Where the symbols take the units:
at | bo se va su vi
z203 | z317 z711 z835 z147 z483
z947 | z257 z939 z897 z324 z702
z436 | z208 z951 z871 z939 z626
z319 | z203 z544 z76 z990 z927
z488 | z545 z373 z324 z720 z257
z674 | z506 z947 z373 z36 z940
z939 | z674 z66 z338 z795 z71
z7 | z623 z656 z544 z552 z804
z496 | z338 z2 z951 z179 z984
z230 | z658 z545 z543 z321 z381
z544 | z711 z839 z196 z503 z7
z213 | z656 z33 z305 z292 z394
z552 | z69 z76 z503 z483 z711
z990 | z147 z503 z623 z914 z835
z254 | z602 z506 z545 z293 z297
z373 | z32 z897 z795 z794 z674
z658 | z449 z651 z408 z213 z918
z839 | z319 z701 z292 z804 z656
z394 | z967 z941 z213 z839 z449
z292 | z76 z449 z220 z7 z839
z76 | z835 z196 z804 z623 z319
z165 | z292 z658 z941 z741 z305
z626 | z897 z496 z436 z71 z66
z220 | z804 z394 z741 z544 z292
z66 | z947 z984 z626 z208 z179
z602 | z305 z381 z651 z941 z321
z701 | z544 z305 z449 z967 z741
z941 | z220 z408 z33 z701 z165
z835 | z683 z552 z990 z119 z203
z32 | z230 z488 z36 z297 z506
z449 | z196 z165 z394 z656 z701
z347 | z66 z780 z2 z436 z556
z293 | z941 z543 z964 z918 z651
z179 | z702 z871 z66 z897 z410
z253 | z436 z286 z885 z984 z2
z146 | z253 z683 z481 z780 z597
z119 | z615 z483 z914 z146 z147
z338 | z373 z626 z410 z702 z939
z317 | z938 z914 z683 z31 z149
z147 | z31 z462 z119 z597 z683
z69 | z146 z835 z462 z149 z914
z506 | z381 z257 z32 z543 z720
z31 | z556 z481 z615 z2 z286
z615 | z347 z149 z597 z253 z31
z196 | z552 z292 z967 z927 z544
z381 | z918 z254 z230 z408 z964
z656 | z927 z741 z839 z76 z967
z927 | z483 z7 z319 z835 z503
z954 | z293 z36 z720 z381 z545
z795 | z36 z208 z702 z257 z373
z780 | z984 z615 z938 z951 z885
z984 | z939 z347 z496 z410 z871
z71 | z940 z179 z939 z373 z208
z556 | z179 z885 z347 z626 z951
z918 | z701 z602 z658 z394 z33
z623 | z119 z927 z711 z69 z990
z711 | z914 z319 z552 z462 z623
z951 | z410 z253 z556 z66 z496
z794 | z297 z940 z257 z545 z36
z885 | z871 z31 z780 z496 z253
z914 | z597 z203 z69 z481 z119
z897 | z488 z338 z208 z940 z947
z297 | z321 z720 z254 z651 z543
z321 | z213 z964 z602 z165 z408
z149 | z780 z119 z317 z286 z481
z305 | z839 z918 z165 z220 z213
z33 | z741 z321 z918 z449 z941
z651 | z165 z230 z293 z33 z602
z2 | z626 z938 z253 z871 z347
z503 | z462 z804 z927 z203 z552
z545 | z651 z32 z954 z964 z254
z967 | z503 z220 z656 z319 z196
z938 | z496 z597 z286 z556 z780
z481 | z885 z147 z149 z938 z146
z741 | z7 z213 z701 z196 z220
z408 | z394 z293 z321 z305 z658
z36 | z543 z324 z794 z254 z32
z462 | z481 z990 z483 z317 z69
z410 | z795 z436 z179 z947 z338
z702 | z794 z71 z947 z488 z795
z543 | z408 z954 z297 z602 z230
z804 | z990 z967 z7 z711 z76
z720 | z964 z794 z506 z230 z954
z597 | z2 z317 z146 z885 z615
z964 | z33 z297 z381 z658 z293
z208 | z324 z410 z71 z674 z897
z483 | z149 z623 z203 z683 z462
z940 | z720 z702 z674 z32 z324
z286 | z951 z146 z31 z347 z938
z324 | z954 z795 z940 z506 z488
z871 | z71 z556 z984 z338 z436
z257 | z254 z674 z488 z954 z794
z683 | z286 z69 z147 z615 z317

In the rows, 514 stands for zero.

The rows follow the links: the fewer symbols apart two units are, the more alike their rows tend to be.

Each row is also shifted at random along 5 hidden directions that mean nothing.

The rows of 90 units, shuffled:
Each row is one unit's numbers.
v1: (361, 580, 581, 591, 436, 527, 516, 480, 639, 462, 508, 496, 490, 590, 500, 464, 497, 600, 519, 574, 523, 565, 465, 513, 460, 578, 555, 611, 683)
v2: (228, 461, 451, 474, 593, 538, 483, 434, 489, 567, 545, 478, 535, 498, 500, 571, 444, 439, 466, 502, 588, 410, 602, 488, 585, 432, 446, 645, 422)
v3: (598, 587, 492, 594, 425, 496, 463, 506, 385, 432, 558, 602, 474, 483, 534, 524, 519, 543, 387, 399, 507, 562, 494, 501, 445, 532, 519, 465, 321)
v4: (640, 446, 465, 415, 592, 512, 537, 622, 445, 571, 483, 503, 532, 482, 471, 541, 544, 454, 562, 509, 447, 485, 523, 408, 571, 473, 504, 528, 473)
v5: (522, 417, 491, 431, 591, 573, 552, 506, 637, 544, 479, 439, 503, 543, 529, 530, 535, 467, 553, 628, 523, 452, 492, 589, 557, 465, 508, 484, 770)
v6: (533, 492, 515, 524, 473, 565, 563, 522, 469, 431, 509, 570, 463, 491, 459, 545, 582, 500, 492, 468, 531, 536, 469, 357, 414, 511, 598, 746, 536)
v7: (436, 417, 559, 453, 587, 574, 607, 458, 566, 538, 490, 478, 532, 464, 543, 540, 558, 440, 625, 559, 593, 456, 556, 629, 496, 480, 549, 463, 615)
v8: (417, 448, 535, 430, 596, 528, 568, 599, 590, 597, 454, 438, 549, 541, 482, 505, 513, 491, 651, 609, 455, 479, 531, 478, 583, 506, 516, 500, 661)
v9: (515, 594, 500, 533, 491, 429, 439, 677, 392, 563, 509, 533, 540, 525, 501, 480, 454, 566, 499, 454, 353, 558, 523, 453, 582, 551, 462, 314, 289)
v10: (449, 526, 442, 541, 437, 566, 469, 643, 415, 396, 512, 571, 410, 553, 454, 555, 531, 533, 337, 456, 395, 543, 416, 304, 453, 498, 560, 623, 508)
v11: (341, 432, 446, 443, 574, 585, 510, 580, 571, 519, 481, 450, 472, 575, 483, 551, 504, 471, 464, 592, 463, 448, 478, 450, 567, 445, 503, 567, 704)
v12: (422, 581, 503, 546, 507, 454, 438, 481, 583, 570, 528, 468, 552, 582, 512, 474, 426, 571, 492, 556, 507, 519, 531, 533, 596, 543, 436, 529, 511)
v13: (263, 443, 533, 497, 547, 588, 573, 449, 468, 493, 523, 527, 504, 444, 518, 572, 531, 435, 526, 478, 603, 450, 571, 538, 463, 459, 555, 571, 457)
v14: (514, 592, 550, 590, 433, 491, 478, 513, 565, 470, 520, 525, 493, 569, 536, 465, 495, 598, 474, 531, 484, 576, 469, 573, 487, 575, 527, 423, 570)
v15: (441, 513, 494, 467, 566, 466, 485, 670, 441, 609, 487, 485, 553, 524, 482, 502, 468, 514, 556, 507, 381, 506, 544, 434, 612, 510, 467, 391, 397)
v16: (688, 513, 465, 469, 559, 467, 463, 525, 577, 584, 510, 458, 544, 559, 548, 490, 481, 517, 507, 583, 477, 495, 512, 607, 623, 502, 431, 362, 587)
v17: (552, 434, 384, 467, 545, 596, 453, 445, 586, 454, 532, 473, 432, 564, 565, 571, 517, 452, 324, 582, 547, 430, 455, 636, 549, 413, 460, 447, 734)
v18: (725, 478, 452, 509, 477, 575, 520, 500, 525, 404, 515, 553, 430, 528, 497, 551, 594, 497, 405, 512, 522, 524, 411, 436, 436, 484, 561, 664, 661)
v19: (393, 425, 534, 470, 584, 567, 570, 390, 517, 538, 523, 498, 537, 430, 581, 561, 524, 418, 565, 516, 648, 429, 607, 713, 510, 450, 509, 387, 486)
v20: (552, 551, 549, 486, 531, 456, 503, 644, 602, 596, 463, 446, 554, 590, 498, 441, 479, 583, 617, 610, 379, 554, 490, 510, 601, 571, 489, 374, 637)
v21: (717, 569, 562, 523, 509, 435, 523, 484, 589, 578, 506, 495, 581, 533, 486, 449, 512, 569, 631, 546, 539, 566, 521, 472, 540, 582, 500, 645, 536)
v22: (847, 445, 387, 500, 524, 565, 479, 295, 479, 419, 589, 564, 454, 443, 596, 598, 572, 413, 314, 452, 696, 448, 502, 679, 467, 410, 473, 532, 503)
v23: (506, 592, 532, 602, 434, 496, 466, 450, 527, 449, 548, 546, 487, 531, 566, 492, 487, 572, 432, 492, 536, 555, 496, 631, 469, 548, 508, 401, 489)
v24: (468, 594, 529, 566, 486, 459, 450, 446, 616, 545, 533, 474, 543, 590, 530, 463, 438, 586, 497, 564, 533, 534, 523, 570, 564, 555, 457, 533, 557)
v25: (654, 560, 525, 575, 434, 504, 517, 497, 459, 436, 536, 584, 483, 488, 500, 512, 557, 544, 464, 442, 531, 571, 475, 445, 428, 547, 562, 612, 439)
v26: (587, 587, 594, 545, 486, 443, 534, 559, 545, 564, 494, 508, 566, 533, 487, 444, 503, 589, 637, 528, 474, 583, 520, 467, 523, 601, 527, 529, 486)
v27: (419, 594, 535, 563, 486, 458, 452, 488, 603, 554, 523, 465, 545, 589, 533, 456, 431, 590, 512, 567, 497, 539, 522, 587, 569, 563, 458, 452, 548)
v28: (425, 428, 571, 453, 612, 534, 609, 412, 576, 598, 499, 462, 579, 455, 529, 524, 532, 444, 683, 558, 638, 448, 610, 611, 540, 489, 517, 556, 546)
v29: (481, 543, 502, 560, 438, 539, 502, 593, 385, 415, 524, 593, 450, 494, 490, 540, 543, 522, 414, 424, 451, 555, 468, 401, 430, 519, 570, 537, 401)
v30: (552, 447, 525, 487, 517, 599, 595, 465, 610, 448, 492, 505, 469, 523, 487, 534, 593, 485, 541, 566, 579, 500, 458, 460, 436, 495, 592, 733, 759)
v31: (533, 480, 559, 513, 479, 555, 603, 601, 399, 450, 489, 590, 479, 439, 472, 536, 608, 492, 571, 436, 485, 553, 490, 385, 396, 530, 630, 581, 442)
v32: (433, 455, 495, 490, 507, 589, 552, 598, 459, 446, 492, 538, 451, 497, 491, 553, 566, 473, 473, 499, 464, 503, 468, 443, 455, 478, 579, 510, 558)
v33: (604, 485, 455, 476, 588, 490, 465, 376, 613, 585, 542, 445, 555, 535, 560, 522, 466, 479, 484, 577, 610, 445, 559, 660, 615, 465, 411, 499, 579)
v34: (448, 440, 489, 461, 525, 584, 558, 657, 424, 469, 480, 536, 462, 486, 476, 562, 572, 464, 498, 486, 419, 502, 476, 397, 473, 476, 581, 497, 531)
v35: (405, 574, 559, 603, 439, 520, 504, 421, 516, 448, 546, 550, 494, 506, 539, 506, 502, 553, 464, 476, 580, 550, 517, 573, 433, 548, 537, 530, 466)
v36: (1020, 526, 504, 474, 551, 397, 523, 524, 376, 601, 530, 570, 599, 404, 524, 503, 556, 483, 609, 407, 521, 548, 570, 505, 554, 529, 471, 441, 221)
v37: (713, 590, 554, 540, 458, 462, 506, 604, 610, 512, 481, 498, 513, 599, 491, 432, 525, 615, 563, 577, 409, 604, 429, 460, 517, 601, 533, 502, 670)
v38: (700, 593, 543, 560, 463, 436, 493, 552, 494, 529, 516, 540, 543, 525, 500, 459, 510, 587, 548, 487, 468, 589, 497, 464, 513, 581, 514, 515, 436)
v39: (651, 539, 526, 570, 448, 532, 529, 424, 517, 422, 546, 567, 471, 496, 535, 517, 561, 530, 462, 474, 590, 550, 477, 549, 419, 532, 555, 579, 535)
v40: (306, 540, 454, 493, 542, 469, 436, 613, 505, 592, 508, 467, 541, 593, 429, 509, 419, 538, 477, 539, 415, 491, 524, 303, 628, 505, 441, 694, 465)
v41: (420, 426, 502, 449, 567, 567, 574, 577, 432, 521, 491, 525, 508, 453, 484, 566, 553, 434, 552, 479, 501, 469, 538, 435, 499, 465, 554, 549, 463)
v42: (661, 463, 596, 500, 495, 553, 639, 617, 411, 458, 474, 585, 492, 408, 534, 524, 640, 484, 636, 454, 472, 563, 494, 542, 392, 537, 642, 323, 477)
v43: (454, 479, 535, 468, 602, 490, 542, 440, 545, 616, 515, 467, 590, 479, 506, 520, 486, 472, 625, 530, 594, 464, 608, 530, 581, 496, 477, 602, 458)
v44: (617, 421, 542, 435, 596, 537, 608, 530, 450, 555, 490, 521, 545, 412, 560, 546, 579, 425, 639, 495, 541, 473, 575, 634, 509, 475, 539, 308, 451)
v45: (635, 490, 531, 514, 469, 558, 584, 603, 467, 431, 484, 570, 460, 493, 448, 525, 613, 518, 535, 476, 469, 565, 434, 324, 406, 532, 625, 695, 573)
v46: (503, 447, 411, 502, 531, 604, 478, 322, 601, 434, 559, 499, 443, 540, 540, 585, 523, 448, 335, 550, 669, 431, 483, 574, 496, 420, 488, 718, 688)
v47: (612, 470, 412, 478, 595, 499, 438, 307, 524, 561, 582, 485, 545, 477, 604, 565, 461, 428, 402, 509, 669, 407, 599, 740, 609, 418, 376, 421, 427)
v48: (377, 447, 386, 479, 534, 583, 468, 522, 408, 459, 543, 541, 447, 507, 463, 612, 508, 432, 330, 454, 523, 441, 501, 346, 516, 410, 499, 734, 445)
v49: (781, 450, 532, 445, 606, 489, 563, 400, 625, 602, 506, 457, 579, 478, 580, 498, 543, 465, 645, 589, 618, 469, 565, 732, 576, 497, 469, 384, 618)
v50: (328, 512, 553, 555, 459, 576, 537, 524, 508, 431, 507, 537, 462, 511, 537, 523, 533, 520, 479, 507, 507, 528, 486, 576, 427, 521, 575, 408, 566)
v51: (439, 428, 532, 456, 546, 586, 595, 610, 486, 493, 470, 516, 483, 480, 502, 543, 582, 462, 572, 526, 465, 492, 495, 478, 474, 480, 586, 462, 592)
v52: (443, 446, 413, 460, 587, 539, 480, 454, 479, 540, 539, 497, 512, 499, 496, 582, 487, 432, 424, 499, 573, 420, 552, 461, 578, 421, 454, 667, 466)
v53: (558, 533, 408, 497, 554, 465, 410, 459, 529, 581, 547, 479, 538, 567, 483, 526, 435, 505, 410, 523, 533, 469, 533, 429, 629, 474, 401, 700, 463)
v54: (562, 464, 584, 520, 508, 561, 618, 463, 441, 458, 512, 578, 509, 395, 564, 541, 602, 459, 588, 447, 600, 519, 546, 631, 397, 509, 598, 394, 436)
v55: (690, 545, 496, 587, 444, 536, 493, 314, 578, 414, 567, 553, 471, 515, 558, 520, 547, 526, 403, 500, 662, 531, 472, 617, 434, 516, 518, 631, 590)
v56: (414, 577, 489, 521, 522, 440, 442, 591, 461, 582, 518, 501, 551, 550, 468, 493, 431, 553, 496, 490, 434, 522, 546, 398, 600, 533, 450, 543, 359)
v57: (475, 495, 627, 520, 468, 588, 628, 570, 706, 449, 439, 474, 470, 586, 486, 457, 594, 579, 650, 648, 474, 579, 404, 490, 414, 585, 651, 587, 925)
v58: (799, 585, 621, 575, 461, 440, 551, 453, 520, 514, 522, 556, 561, 454, 596, 448, 552, 568, 632, 482, 559, 598, 535, 726, 458, 601, 535, 256, 436)
v59: (295, 614, 525, 600, 432, 485, 452, 535, 466, 479, 537, 548, 501, 555, 464, 498, 450, 587, 432, 460, 478, 560, 506, 367, 489, 556, 513, 663, 390)
v60: (602, 466, 441, 442, 590, 511, 485, 502, 582, 575, 508, 455, 528, 553, 504, 527, 498, 479, 499, 579, 515, 460, 514, 505, 609, 467, 449, 570, 622)
v61: (613, 456, 504, 487, 499, 581, 575, 564, 500, 438, 489, 545, 455, 494, 500, 545, 600, 486, 504, 513, 495, 521, 445, 461, 437, 495, 593, 543, 628)
v62: (513, 615, 457, 600, 431, 485, 392, 455, 555, 459, 558, 520, 474, 600, 511, 494, 446, 588, 334, 513, 511, 543, 458, 483, 526, 534, 457, 614, 530)
v63: (759, 574, 627, 561, 460, 476, 578, 435, 662, 508, 494, 511, 551, 532, 513, 432, 569, 594, 662, 574, 581, 601, 476, 550, 449, 616, 572, 632, 679)
v64: (583, 565, 455, 598, 437, 537, 438, 357, 545, 403, 577, 554, 449, 547, 547, 536, 506, 539, 313, 485, 617, 521, 463, 562, 453, 501, 496, 634, 550)
v65: (378, 447, 404, 484, 552, 576, 461, 482, 423, 474, 548, 525, 462, 487, 556, 599, 491, 424, 339, 472, 538, 421, 533, 583, 536, 406, 463, 407, 436)
v66: (425, 600, 559, 561, 444, 482, 496, 641, 573, 509, 477, 498, 503, 616, 435, 447, 487, 624, 546, 560, 386, 599, 438, 320, 510, 601, 552, 659, 617)
v67: (589, 497, 439, 468, 576, 480, 461, 463, 573, 589, 528, 466, 548, 551, 486, 522, 467, 498, 486, 554, 546, 468, 534, 461, 618, 479, 430, 674, 544)
v68: (758, 505, 582, 537, 466, 543, 611, 462, 530, 440, 505, 572, 492, 462, 508, 504, 624, 523, 590, 490, 586, 571, 469, 495, 389, 558, 618, 646, 592)
v69: (568, 511, 461, 475, 568, 468, 466, 532, 532, 592, 513, 470, 552, 545, 501, 506, 468, 510, 513, 544, 485, 487, 532, 490, 619, 496, 439, 524, 499)
v70: (519, 541, 454, 483, 539, 453, 453, 645, 469, 590, 499, 494, 543, 565, 431, 502, 465, 537, 502, 512, 392, 521, 509, 285, 614, 519, 458, 664, 435)
v71: (387, 593, 637, 570, 488, 467, 523, 465, 663, 562, 502, 454, 573, 564, 568, 421, 459, 604, 646, 602, 532, 557, 545, 710, 530, 602, 506, 318, 615)
v72: (713, 450, 431, 433, 593, 492, 517, 517, 399, 571, 526, 536, 544, 446, 467, 569, 540, 426, 514, 447, 540, 466, 556, 371, 566, 451, 477, 687, 345)
v73: (706, 412, 551, 450, 620, 529, 618, 270, 578, 577, 540, 499, 589, 394, 566, 549, 580, 403, 661, 519, 771, 437, 620, 688, 504, 468, 511, 626, 513)
v74: (642, 568, 590, 587, 443, 493, 541, 430, 509, 459, 535, 567, 518, 469, 562, 484, 549, 552, 548, 467, 583, 576, 514, 631, 423, 570, 557, 436, 453)
v75: (394, 448, 576, 492, 526, 576, 617, 565, 402, 481, 492, 564, 502, 412, 513, 551, 583, 453, 605, 445, 522, 505, 548, 507, 422, 499, 606, 442, 414)
v76: (608, 461, 504, 503, 499, 579, 546, 509, 512, 429, 510, 542, 451, 489, 558, 545, 580, 481, 465, 511, 524, 505, 460, 612, 440, 483, 563, 388, 622)
v77: (560, 595, 565, 562, 473, 449, 494, 505, 557, 540, 514, 510, 552, 544, 509, 455, 487, 589, 564, 526, 501, 573, 518, 518, 523, 587, 502, 515, 495)
v78: (631, 417, 517, 447, 566, 566, 604, 487, 506, 500, 496, 525, 507, 448, 510, 556, 600, 435, 582, 514, 581, 477, 517, 509, 470, 471, 567, 592, 576)
v79: (512, 594, 523, 595, 433, 484, 475, 502, 465, 459, 543, 568, 495, 521, 485, 501, 503, 570, 444, 448, 513, 570, 492, 412, 463, 555, 530, 650, 408)
v80: (547, 568, 456, 511, 509, 469, 405, 585, 650, 554, 496, 430, 507, 663, 520, 454, 435, 597, 434, 635, 389, 525, 443, 542, 633, 533, 426, 395, 717)
v81: (646, 565, 511, 528, 520, 454, 453, 438, 639, 569, 529, 457, 554, 582, 551, 459, 460, 566, 515, 587, 538, 523, 513, 629, 592, 540, 435, 455, 610)
v82: (579, 617, 465, 585, 436, 476, 374, 541, 599, 468, 530, 479, 466, 638, 601, 460, 442, 613, 342, 578, 410, 553, 426, 721, 567, 543, 435, 144, 649)
v83: (276, 450, 446, 454, 580, 545, 484, 588, 439, 555, 510, 486, 507, 514, 494, 567, 469, 450, 462, 500, 459, 436, 554, 461, 587, 439, 469, 474, 433)
v84: (603, 529, 537, 563, 451, 558, 527, 427, 626, 419, 520, 518, 456, 550, 555, 494, 560, 545, 469, 561, 570, 547, 437, 615, 433, 536, 560, 522, 730)
v85: (646, 484, 499, 466, 590, 479, 516, 389, 598, 603, 527, 466, 579, 508, 525, 511, 494, 477, 579, 561, 626, 466, 571, 570, 592, 492, 444, 620, 545)
v86: (923, 527, 449, 481, 544, 443, 463, 446, 600, 574, 526, 482, 552, 558, 510, 484, 510, 532, 503, 558, 548, 521, 492, 492, 600, 519, 437, 652, 590)
v87: (812, 537, 487, 481, 534, 440, 487, 556, 566, 583, 499, 486, 554, 555, 494, 470, 510, 556, 554, 559, 457, 543, 485, 467, 593, 540, 465, 537, 568)
v88: (574, 479, 475, 456, 590, 481, 511, 475, 482, 598, 525, 495, 570, 476, 497, 539, 497, 458, 553, 501, 562, 466, 579, 480, 589, 475, 457, 603, 411)
v89: (702, 584, 461, 521, 480, 449, 434, 584, 581, 539, 503, 487, 513, 621, 457, 467, 478, 595, 458, 564, 416, 563, 435, 361, 584, 555, 466, 656, 610)
v90: (266, 443, 453, 480, 575, 582, 480, 427, 550, 515, 534, 461, 489, 521, 581, 567, 467, 436, 417, 561, 578, 402, 553, 706, 562, 421, 457, 352, 590)

Some units, each with its row:
z947 v81
z804 v32
z701 v65
z319 v61
z2 v63
z321 v28
z615 v74
z711 v18
z449 v41
z36 v16
z940 v86
z658 v52
z674 v87
z990 v6
z543 v49
z69 v68
z656 v13
z196 v46
z885 v14
z213 v19
z381 v47
z147 v39
z179 v26
z488 v70

Row, symbols taken left to right, then the row they reach:
v24 bo vi vi va su: v53
v59 va va vi vi bo se: v66
v23 vi va se se va bo bo: v58
v67 bo va su vi se bo vi: v90
v89 bo vi se vi va: v80
v7 va se bo vi su: v22
v5 vi se va va: v2
v44 se va bo bo se: v17
v11 va su su se bo vi: v30
v25 va bo vi su: v82
v48 se su va vi va: v51
v50 se va va se se: v34
v62 su se se su: v37
v10 su se vi bo vi su bo: v38
v56 se se va se su: v27
v88 bo bo va su: v78
v54 va se bo vi su: v29
v71 vi se bo bo su su su: v4
v36 va va se bo: v40
v64 se bo va bo vi se: v79
v45 se su su va va: v84

